Each row has a name. Each question is about the rows just above it.

[165  87 108 132]  vir
[ 88  88 108  67]  Vore
[ 86  98 151 153]  Sirov
[157  87  91 131]  gukog
[ 85 121  91  88]  Baru
The entry that follows [151]:	[153]
What comes right after [165] in the named rows?	[87]
The entry that follows [86]:	[98]
Right after [121] comes	[91]
The entry that follows [85]:	[121]
[165  87 108 132] is in which row?	vir
Whose row is [ 85 121  91  88]?	Baru

[144 101 155 127 132 102 124  85] -> vir
[144 101 155 127 132 116 124  85] -> Gemu
[144 101 155 127  84 116 124  85] -> muvez
Which row holds [144 101 155 127 132 116 124  85]?	Gemu
What comes right after [102] in the named rows?	[124]

[179 168 157 130 167 190  87  82] = Vore
[136 167 166 165  94 168 130  89] = biki
[136 167 166 148  94 168 130  89] = Baru
Whose row is [136 167 166 148  94 168 130  89]?	Baru
The entry that follows [157]:	[130]
Which row holds [179 168 157 130 167 190  87  82]?	Vore
What comes right after [190] in the named rows?	[87]

[181 177  74 179 107  99 118 151 180 158  73 171 155 152 119 177]  duk
[168 163 142  79 111  97 166 164 190 142  96 123 134  93 142 142]  Vore
[126  77  69 123 188 144 166 159 182 165  91 176 173 129 144 120]  vir
[ 88  81  74 127 134 101 171 111 181  87 139 124 133  65 164  93]  Gemu
[101 170 176 143 145 145  64 116  86  82 179 109  62  81  63 112]  Pedaf
[111 187  98 100 118 149 187  89  85 167 148 117 127 144 130 151]  muvez
[ 92 106  79 162 158 152  97  96  96 180 187 181 156 188  86  93]  biki
[ 75 117 109 192 111  75 114 174  97 103 151  97 177 152  95 109]  gukog
[126 146 114 162 121 153 140 110 108  63  65  71 140 137 153 105]  Baru
Right after [167] comes	[148]
Right after [98] comes	[100]
Right after [143] comes	[145]
What comes right after [73] in the named rows?	[171]
Right after [165] comes	[91]
What comes right after [130] in the named rows?	[151]
What comes right after [159] in the named rows?	[182]

[160 111 119 132 112] : biki
[179 122 132 120 132] : Gemu
[140 180 138 121 133] : vir
The entry that follows [121]:	[133]
Right after [111] comes	[119]
The entry that follows [179]:	[122]
The entry that follows [122]:	[132]
Whose row is [140 180 138 121 133]?	vir
What comes right after [120] in the named rows?	[132]

[157 118 129 196 175 169 134] -> biki
[124 106 174  95 122  96 100] -> muvez
[128 165 180 116 175 155 140] -> sobo
[153 126 157 162 166 124 137] -> Vore
[120 120 106 128 127 122 120] -> Pedaf
[128 131 116  98 122 153 119] -> gukog
What comes right after [118] in the named rows?	[129]
The entry that follows [127]:	[122]
[153 126 157 162 166 124 137] is in which row?	Vore

[116 135 133 115 157 103 116 105 143 147 141  85 161 110 119 119] -> duk
[142 148 108 162 134 135 121 135 127 110 104 137 105 153 105 109] -> Vore
[131 131 127 134 142 111 133 119 143 129 127 111 161 110 119 119] -> muvez
[100 113 148 100 123 140 123 121 123 153 164 126 155 123 152 115] -> gukog
[119 138 121 135 127 130 116 120 126 126 124 116 138 136 119 127] -> biki
[ 89 108 161  84 140 128 111 108 132 171 152  92 180 104 134  93] -> Baru
[120 128 126 129 146 117 122 109 138 138 125  97 126 115 112 124] -> deg
[131 131 127 134 142 111 133 119 143 129 113 112 111 114 115 132] -> Gemu
[122 109 147 108 145 114 138 147 145 143 119 104 115  98 119 120] -> sobo
The entry that follows [84]:	[140]
Right after [180] comes	[104]
Whose row is [ 89 108 161  84 140 128 111 108 132 171 152  92 180 104 134  93]?	Baru
Which row holds [131 131 127 134 142 111 133 119 143 129 113 112 111 114 115 132]?	Gemu
The entry that follows [171]:	[152]
The entry that follows [125]:	[97]
The entry that follows [146]:	[117]

[105 118 139 117 144 118 136] -> Sirov
[ 78 121 142  98 138 128 139] -> Vore
[ 78 121  99  98 163 115 160] -> Gemu
[ 89 131 123 106 177 103 188] -> Pedaf
What comes right after [105] in the named rows?	[118]
What comes right after [144] in the named rows?	[118]

[154 131  70 132 114  70] = vir
[132 138  70  90 120 153] = Sirov
[154 121  70  90 120 104] = Gemu
The entry that follows [131]:	[70]
Whose row is [154 131  70 132 114  70]?	vir
Right after [121] comes	[70]
The entry that follows [114]:	[70]
Whose row is [154 121  70  90 120 104]?	Gemu
Right after [138] comes	[70]

[105 159 116 140 107 135 114 152 121 158 115 114 142 131 144 122 144 140] -> Sirov
[156 182 118 140 132 175 134 152 158 143 116 120 145 106 129  95  95 130] -> muvez
[156 182 118 140 132 175 134 149 158 143 116 120 145 149 129  95  95 130] -> deg
What comes right after [105] in the named rows?	[159]
Right after [142] comes	[131]
Whose row is [156 182 118 140 132 175 134 149 158 143 116 120 145 149 129  95  95 130]?	deg
The entry that follows [121]:	[158]
The entry that follows [107]:	[135]

[176 139 145 134 104 104 142 105 143 112 142 141 114 138 122 145] : sobo
[143 139 145 134 104 104 109 105 143 112 142 141 114 138 122 145] : muvez
[121 127 117 119  96 153 139 170  96 153 101  88 156 131 129 137] : duk
[141 127 117 117 111 152 136 175 108 145  97 100 160 131 126 139] : Sirov
[123 136 157 134 127  94 101 109 165 121 122 132 120 148 130 155] : Pedaf
Right after [94] comes	[101]
What comes right after [157] in the named rows?	[134]
What comes right after [88] in the named rows?	[156]

[161 158 135 119 118 105  90 124  73 151 125 116  92 123 121 120 122 113] : biki
[165 110 153 115 135 123 103 114 107 138 114 121  91 111 128  90 135 108] : Vore
[166 120 144 132  90 148  89 116  95 147 117 122  88 110 131  91 135 108] : deg
[167 116 149 128 113 146  88 113  81 155 161 107 152 148 107 121 116 150] : Gemu
[162 124 106 150 121 114 153 119  93 152 157 101 160 148 104 128 106 149] : duk
[161 158 135 121 118 143  90 124  73 151 125 116  92 123 121  91 122 113] : vir
[158 141 115  97 120 128 151 127  68 146 144 104 125 149  98 102 104 134] : Pedaf
[169 109 163 103 145  95 140 128 134 114 124 152 119 115 167 178 105 113] : muvez
[163 130 106 149 119 111 153 120  97 156 158 102 163 144 109 132 110 149] : Baru
Where do [161 158 135 121 118 143  90 124  73 151 125 116  92 123 121  91 122 113] appear?	vir
Right after [101] comes	[160]
Whose row is [167 116 149 128 113 146  88 113  81 155 161 107 152 148 107 121 116 150]?	Gemu
Right after [89] comes	[116]
Whose row is [163 130 106 149 119 111 153 120  97 156 158 102 163 144 109 132 110 149]?	Baru
[166 120 144 132  90 148  89 116  95 147 117 122  88 110 131  91 135 108] is in which row?	deg

[153 149 184 163 113 111 126 140 125 120 132 124  83 128]  Vore
[152  80 179 140 107 113 109 139 162 192 125  98 152 190]  vir
[155 119 162 177  85  80 100 119 145 154 128 109 104 156]  muvez
The entry that follows [192]:	[125]
Right after [153] comes	[149]
What comes right after [155] in the named rows?	[119]
The entry that follows [98]:	[152]

[135 107 112 125 124]  Baru
[110 113  99 156 180]  biki
[165 151 106  96 166]  sobo
[110 113 109 133 143]  deg
[146 124 154 144 114]  muvez
[105 128  96 111 149]  gukog
The entry that follows [111]:	[149]
What comes right after [112] in the named rows?	[125]

[128 128  91 185 111] : Sirov
[128  70 158 153 111] : biki
[125 131 152  80 128] : duk
[128 124 157 128 128] : sobo
[106 129 128 128 142] : gukog
[106 179 102 112 143] : Pedaf
[144 128 149 137 118] : Baru
[157  61 165 128 110] : Gemu
[154  67 136 128 109] : deg
The entry that follows [152]:	[80]
The entry that follows [137]:	[118]
Right after [61] comes	[165]

[181 180  65  96]  Gemu
[116 180  89  88]  Vore
[156 108  75 114]  muvez
The entry that follows [65]:	[96]
Right after [89] comes	[88]
Whose row is [156 108  75 114]?	muvez
Right after [108] comes	[75]

[122 139 124 121] : deg
[122 139 112 113] : Pedaf
[122 155 112 128] : gukog
[122 139 132 129] : Sirov
[123 164 123 158] : muvez
Whose row is [122 139 132 129]?	Sirov
What comes right after [155] in the named rows?	[112]
Which row holds [122 155 112 128]?	gukog
Right after [164] comes	[123]
Where do [122 139 112 113] appear?	Pedaf

[119 126 140 148 105 120 137 126 125 119 130 109 111 116  97 121 150 137
 128 104 130 126] : deg
[103 137 123 140 143 117 143 161 131 160 134  72 113 128 110 114 145 125
 150 112 144 126] : sobo
[106 134 134 136 111 117 142 134 128 136 139  88 104 119  88 114 154 135
 128  94 139 126] : gukog
What comes right after [97] in the named rows?	[121]
The row with [103 137 123 140 143 117 143 161 131 160 134  72 113 128 110 114 145 125
 150 112 144 126] is	sobo

[181 136 104 101] = gukog
[ 85  92  97 112] = Baru
[112 108 113 150] = biki
[173  96  90 118] = Pedaf
[151  74  96 170] = Sirov
[ 83 173 175  97] = Vore
[ 81 112 118 134] = vir
[112 108 174 168] = duk
The entry that follows [104]:	[101]
The entry that follows [113]:	[150]
What comes right after [174] in the named rows?	[168]
The entry that follows [85]:	[92]
The entry that follows [181]:	[136]
The entry that follows [175]:	[97]
The entry that follows [90]:	[118]

[185 125 103 144  97 120 167 144 173 110 107 132 152 136 122 117] -> Gemu
[170 141 110 127 102 139 148 135 148 115 117 124 156 152 137 114] -> Pedaf
[170 127 105 128 109 104 164 137 156 116 118 130 151 145 143 115] -> vir
[169 137 107 139 122 130 149 142 159 114 111 126 164 142 135 128] -> Vore
[166 132 111 134 117 117 152 136 154 117 115 124 154 144 142 124] -> duk
[160 143 111 140 114 141 146 110 161 114 110 133 167 148 140 125] -> muvez
[159 132 113 135 113 127 150 131 153 117 123 124 151 152 149 116] -> Baru
[153 158 112 137 111 155 142 131 160 117 118 131 169 160 151 126] -> deg
[171 119 118 137  99 110 160 126 161 116 115 142 154 156 149 109] -> biki
[163 153 118 139  94 138 150 139 160 116 118 119 149 154 131 116] -> gukog
What comes right after [173] in the named rows?	[110]
What comes right after [158] in the named rows?	[112]

[ 78 162 106 147 157 110 153 141 158] -> Pedaf
[130 185 100 138 155 141 107 162 160] -> Gemu
[ 85  87 158 104 110 157 118 106 113] -> deg
[134  61 184  99  86 177 126  71  82] -> biki
What comes right after [184] in the named rows?	[99]
What comes right after [86] in the named rows?	[177]
The entry that follows [185]:	[100]

[158 110 119 143 116 122] = Vore
[ 78  94 145  99 105 112] = sobo
[146 164 134 131 147 114] = duk
[114 102 132 133 135 120] = Sirov
[161 110 113 146 134 133] = vir
[143 123 122 123 155 156] = muvez
[ 90 146 149 111 138 127] = Baru
[ 86  90 132 116 140 150] = Pedaf
[120 128 139 115 151 133] = biki
[148 138 109 139 113 129] = deg
[123 111 114 130 149 139] = Gemu
What comes right after [115] in the named rows?	[151]
Right after [86] comes	[90]
The entry that follows [94]:	[145]
The entry that follows [148]:	[138]

[132 119 118  79 114 113 101 137  91 131] = duk
[121 133 115 155 157 132  78 118 110 135] = biki
[118 115 111 149 147 133 175 157 121 137] = Baru
[140 153 134 125 120 117 160 166 103 126] = Gemu
[141 126 131  98 135 140 144 118 124 152] = deg
Right after [113] comes	[101]
What comes right after [78] in the named rows?	[118]
What comes right after [119] in the named rows?	[118]
Right after [141] comes	[126]
What comes right after [110] in the named rows?	[135]

[120  95 107 103] -> vir
[135 134 140 121] -> duk
[119 123  94  96] -> Gemu
[111 148 133 124] -> gukog
[173 121 146 157] -> biki
What comes right after [111] in the named rows?	[148]
What comes right after [120] in the named rows?	[95]
What comes right after [133] in the named rows?	[124]
What comes right after [173] in the named rows?	[121]
The entry that follows [94]:	[96]
What comes right after [119] in the named rows?	[123]

[105 106 107 118 119 128 105  95 180 125 107  94 107  77] = Sirov
[103 136 155 118 137 100 181  79 119 109 100 102 142 166] = biki
[117 131 115 126 128 118 102 145 119 118 126 130  99 104] = Gemu
[137 132 143 131 124 119 142 142  88 105 140 131 129 158] = sobo
Right after [143] comes	[131]
The entry that follows [94]:	[107]

